nofi: [ 12.6   4.0 -42.8 -19.1 -32.1  41.1   0.4   8.5]
nem: [  9.7  19.5 -67.8  -2.5 -12.7  44.9  22.0  26.2]
gam: [ -3.3   7.0 -44.6 -18.5 -53.5 -45.3   5.6   9.5]
vanep: [ 57.9   4.5 -71.8 -26.9   6.5  38.2  -5.5  17.0]
bel: [ 11.3  14.4 -64.9 -11.7 -45.2  50.0  14.0  20.7]
gusu: [ -2.2  23.0 -85.5 -12.4 -52.0  74.9  25.4  28.7]
muve: [ 10.8   5.2 -45.3 -19.0 -35.6  44.0   1.6   9.7]
Vud: [  1.9  -6.5  -7.7 -22.1 -42.0  26.2 -12.3  -6.8]
tail: [-12.4 -52.0  74.9  25.4] : [28.7]
both muve gam:  : [-45.3]

lov: [-13.4  43.2  10.8  -4.0 -22.8  73.5  12.5  22.3 -13.5  24.0  48.4   5.9
 -69.0  -5.6   0.3  16.5   7.2]
sefa: [  2.6  52.3  10.9  -7.6  31.1   3.2 -15.4 -33.6  13.5  -5.0   7.7  73.8
   3.1  30.5  -5.6  -5.9 -28.0]
fet: [ 28.4  19.6 -13.4  20.7  19.0  20.7  30.5 -21.8 -13.1 -36.5 -13.2  48.2
  22.1 -36.5 -58.6  -8.4 -11.8]
zugut: [ 10.2  43.2  10.7  -4.0 -22.8  73.5  12.5 -21.8 -13.1 -36.5 -13.2  48.3
 -69.0  -5.6  20.6  16.5   7.2]
tail: [-21.8 -13.1 -36.5 -13.2  48.2] : [ 22.1 -36.5 -58.6  -8.4 -11.8]
both fet sefa:  : [30.5]
all fet: [20.7] : 3 5
tail: [43.2 10.7] : [ -4.0 -22.8  73.5  12.5 -21.8 -13.1 -36.5 -13.2  48.3 -69.0  -5.6  20.6
  16.5   7.2]
both fet lov:  : [-13.4]

lezad: [  8.1   0.9  -5.2   8.8 -19.2 -48.8  23.5   1.7  -1.2   2.9 -10.8 -15.1
   1.6  20.0   2.7   9.1  -7.5  -4.4   7.7 -15.3   5.5  19.0  20.7 -20.2
  -7.8 -10.2  -2.6   4.6  -4.0  31.6  -2.6   0.4  23.5  31.6  12.5  -2.6
   5.1   8.2  -0.6   6.0  -8.9   1.9  50.1]
tele: [-14.8   0.6  -0.5 -22.7  38.8  44.8   9.2   1.3  -8.2   0.9 -11.2  -8.6
  -2.7  26.0  -7.1  -1.1   5.6  -5.0 -12.3  -9.9   7.1  21.3  -1.7  -9.2
  -3.4   6.1  51.9   6.1   2.6  31.7  -2.6   0.4  23.5   5.4  -7.0  -9.4
  26.7 -28.7   8.3   5.2  16.5   6.2  19.7]
vobi: [-18.6  -3.8   2.1  15.8 -37.9 -10.4 -11.7  -1.1  22.1  -1.4  -6.7  -9.2
   0.3   9.7  -3.1  -9.7  -1.0   5.6   0.4  23.4   6.6   3.8 -12.9  16.3
 -13.2 -11.6 -13.2   0.3 -10.6  45.6   6.8  -1.7 -32.2  -1.3  -5.5  -5.7
 -11.9  17.3  -3.5   2.2 -41.1  -5.5 -11.5]
Miled: [ 69.8  -1.0  -0.9 -19.7  -2.5 -95.1   7.5   0.6   0.1   1.6 -11.2   6.4
  -1.6  -8.1   7.8   6.7  -3.8  -9.9  24.0 -10.2  -2.8  16.0   5.4  -6.8
 -27.9  -4.4  -3.2   0.1   0.0 -89.6   5.0   1.4 -22.2   0.9   4.4   5.6
   2.6  20.7   2.5  -2.2  15.6 -30.8  15.7]
voto: [ 44.3  -0.7   2.0 -17.7 -11.0   1.4   8.7  -0.1  -1.8   2.5  -2.7  15.4
   4.0  22.0   2.6  -2.9   4.9  -4.8  -1.4   7.1  11.3  -0.2  12.9   7.0
 -20.5   4.0  17.6  -1.1  11.4 -54.2  17.6  -2.9  36.6   0.8   6.7   7.5
  26.2  29.9 -16.0   3.9 -33.1   2.5  16.3]
tail: [31.7 -2.6  0.4 23.5] : [  5.4  -7.0  -9.4  26.7 -28.7   8.3   5.2  16.5   6.2  19.7]
which: [ 44.3  -0.7   2.0 -17.7 -11.0   1.4   8.7  -0.1  -1.8   2.5  -2.7  15.4
   4.0  22.0   2.6  -2.9   4.9  -4.8  -1.4   7.1  11.3  -0.2  12.9   7.0
 -20.5   4.0  17.6  -1.1  11.4 -54.2  17.6  -2.9  36.6   0.8   6.7   7.5
  26.2  29.9 -16.0   3.9 -33.1   2.5  16.3] : voto
all lezad: [-2.6] : 26 30 35
all voto: [2.5] : 9 41

fovuf: [-32.5 -26.6   5.2  -9.7  20.4 -52.1 -13.6 -27.9  52.1  21.5  15.4 -15.5
  13.7]
firi: [-25.0   5.2 -26.7   6.8  34.5 -14.1 -20.0 -22.3  33.1  37.9  24.8  -1.5
   8.7]
Zum: [-26.6  -6.4  35.1  35.1  35.1  31.6 -17.0  35.1  31.6  31.6  21.2 -35.8
  35.1]
zag: [-26.6  -6.4 -14.7   2.7  27.5 -30.4 -17.0 -27.6  44.5  31.6  21.2  -6.8
  12.6]
Zume: [-38.7 -11.0 -28.5  -2.0  44.2 -24.2 -16.9  -6.3  35.2  28.8  20.7  -0.9
   8.0]
romug: [-23.4   8.3 -45.2  12.2  33.8   1.2 -46.0 -15.4   6.9  56.6  25.3  -8.3
  19.1]
doson: [-26.9 -10.5 -20.5 -15.4  22.5 -26.9 -33.3 -24.9  34.8  40.7  18.9 -14.5
  19.7]
fos: [-30.9  -2.3 -16.5   1.6  39.9 -27.9   0.3 -22.1  40.2  22.0  22.6   5.6
   0.6]
all Zum: [35.1] : 2 3 4 7 12
all Zume: [-2.0] : 3
both firi fovuf:  : [5.2]
both romug doson:  : [-15.4]

Nuli: [-24.2 -30.3  -5.3 -18.0   7.9   7.9]
veg: [-24.2 -30.3  -5.3  36.2 -15.2   7.9]
reviz: [ -0.5 -88.0 -22.4 -57.9  33.3 -88.0]
vupaz: [-57.8 -22.3  13.1 -88.1 -22.3 -22.3]
all Nuli: [7.9] : 4 5
all vupaz: [-22.3] : 1 4 5
all reviz: [-57.9] : 3
which: [-24.2 -30.3  -5.3  36.2 -15.2   7.9] : veg

zazer: [-11.6  -3.6   3.2  -5.2  13.5 -30.1  -5.1  18.8  13.3  16.9 -22.4 -28.8
  -6.9  11.7  37.2  -6.1 -27.5  -8.1]
Loros: [ 32.3  23.9  22.0 -29.6  11.7 -25.2  -2.0  24.8  13.3  16.9 -22.4 -28.8
  -6.8 -21.6  27.3  27.7 -20.6  13.1]
Naze: [-22.0 -53.3  -5.2  -1.5  -5.3 -53.3 -17.1  16.4 -53.3   7.6  -6.9  -5.2
 -53.3 -53.3  -5.2  -9.7  69.6  -5.2]
davo: [ -1.5 -23.1 -19.5   4.9  27.5  22.1  -0.6  10.1   2.2 -37.1  -8.8  12.8
  24.2 -41.0 -46.7  10.4 -20.5 -18.4]
tail: [ 13.3  16.9 -22.4 -28.8  -6.8] : [-21.6  27.3  27.7 -20.6  13.1]
all Naze: [-5.2] : 2 11 14 17
tail: [11.7 37.2] : [ -6.1 -27.5  -8.1]
both Naze davo:  : [-1.5]

Sesak: [-19.8   4.9  -5.6   0.5  18.4   5.6   0.3  -6.6   7.5   4.2   4.9   6.9
   3.3   3.8   5.9  -0.3  -0.4   2.9   8.6   1.1  -3.3   5.9   5.8   6.9
   8.9  18.3  20.9  -2.3   6.0   3.7   0.5   0.1]
pifor: [ -2.7 -15.1   5.8  -3.0  17.3   2.2  -6.1   4.6  -2.0   4.1  -2.0  -4.2
  -6.4 -15.1   0.4  14.7 -15.1  -2.0   3.6   9.0   2.3   4.6   6.1  -4.2
  18.1 -15.1  -2.0   3.9  16.5  16.7  12.9 -24.8]
Sumaz: [-81.5   3.8 -26.0  18.8  20.3   7.0  23.8 -13.4  20.2   6.2  23.2   0.6
   9.1  15.7  32.3   7.3  -6.0   3.4  30.5  13.5 -20.4  11.9  20.2   0.6
  38.0   0.6  -3.0   6.1  20.2  -8.4   8.6  -9.9]
vid: [-11.9  -4.6   2.9  -0.6  19.2  12.2 -20.4 -31.1   7.0  -0.1  -5.9   9.1
 -24.6   9.0 -35.7 -24.3  -9.0  20.3 -39.8  -5.0  21.0  -7.3 -33.6   9.1
 -21.4 -21.3  21.0  -2.3  37.7  12.5 -13.3 -32.8]
Fifiz: [ -6.9 -15.0   5.8  -6.4  18.2   1.3   8.5  -1.7   2.8   0.9  -5.8   9.1
 -24.6   9.0  -3.4   1.5   3.0  -2.8   7.3  -3.1  -2.1   5.6   7.4  -0.7
 -12.0   1.2   4.6   0.2  10.5   6.5   5.1  -7.6]
which: [ -6.9 -15.0   5.8  -6.4  18.2   1.3   8.5  -1.7   2.8   0.9  -5.8   9.1
 -24.6   9.0  -3.4   1.5   3.0  -2.8   7.3  -3.1  -2.1   5.6   7.4  -0.7
 -12.0   1.2   4.6   0.2  10.5   6.5   5.1  -7.6] : Fifiz
all pifor: [-2.0] : 8 10 17 26
tail: [21.0 -2.3] : [ 37.7  12.5 -13.3 -32.8]
all Sumaz: [20.2] : 8 22 28
tail: [ -5.9   9.1 -24.6   9.0] : [-35.7 -24.3  -9.0  20.3 -39.8  -5.0  21.0  -7.3 -33.6   9.1 -21.4 -21.3
  21.0  -2.3  37.7  12.5 -13.3 -32.8]
tail: [4.6 6.1] : [ -4.2  18.1 -15.1  -2.0   3.9  16.5  16.7  12.9 -24.8]
tail: [-15.1   5.8] : [ -3.0  17.3   2.2  -6.1   4.6  -2.0   4.1  -2.0  -4.2  -6.4 -15.1   0.4
  14.7 -15.1  -2.0   3.6   9.0   2.3   4.6   6.1  -4.2  18.1 -15.1  -2.0
   3.9  16.5  16.7  12.9 -24.8]

dad: [-12.8 -19.8 -37.0  22.2  13.0  49.6 -94.1  52.0 -37.6  38.9 -19.2  32.2]
kedem: [  5.6 -63.0  22.4  53.2   2.1  -4.1  23.4  31.1 -66.9  77.1 -44.4  72.6]
komo: [ 66.0  34.6  -7.0  -7.9  36.7 -79.9 -40.7  44.0  26.3 -47.1  -4.4  14.6]
Non: [  3.2 -57.3  -7.9  50.3  66.3  26.5 -28.5  25.5 -15.2  14.1 -87.8  38.9]
tiv: [ 66.0  34.6  -7.0  -7.9  38.8 -79.9 -40.7  44.0  26.3 -47.1  -4.4 -10.2]
all kedem: [5.6] : 0
both dad Non:  : [38.9]

maku: [ 25.4 -70.2 -49.0  57.8 -37.0]
kur: [ 37.5  44.3  25.3  80.6 -39.3]
loz: [-15.6 -85.8 -29.0 -29.0 -29.0]
Vefoz: [ 45.2  34.5   0.7  92.8 -54.3]
Vof: [45.2 34.5 34.9 87.4  1.6]
mepe: [ 72.0  75.3  17.5  25.3 -28.8]
all loz: [-29.0] : 2 3 4
both kur mepe:  : [25.3]

Kas: [  5.1 -19.9 -30.3  16.3 -22.0]
Selit: [ 57.1 -23.3  11.8  23.6 -11.6]
zove: [-14.5 -30.2 -30.1  28.7   5.1]
vem: [-38.7 -30.2 -51.2 -16.9 -38.5]
Guzi: [69.7 -9.6 -9.6 -9.6  7.6]
gined: [ 69.7  -9.6 -47.7  15.1 -22.4]
medil: [-23.4 -30.3 -23.3 -16.9 -30.2]
both medil Selit:  : [-23.3]
tail: [ 69.7  -9.6 -47.7] : [ 15.1 -22.4]
both zove Kas:  : [5.1]
all medil: [-30.3] : 1
both Selit medil:  : [-23.3]
all Guzi: [-9.6] : 1 2 3

tipab: [ 35.6  56.4 -58.3  72.0  53.2  48.9 -84.2  63.1  35.7]
vube: [-84.7  47.6 -44.3  48.5  -0.4  37.8  32.0 -71.2  53.1]
Bif: [-34.9  74.7  53.0  53.1  53.1  71.4  35.7 -24.8  66.3]
both Bif vube:  : [53.1]
both vube Bif:  : [53.1]

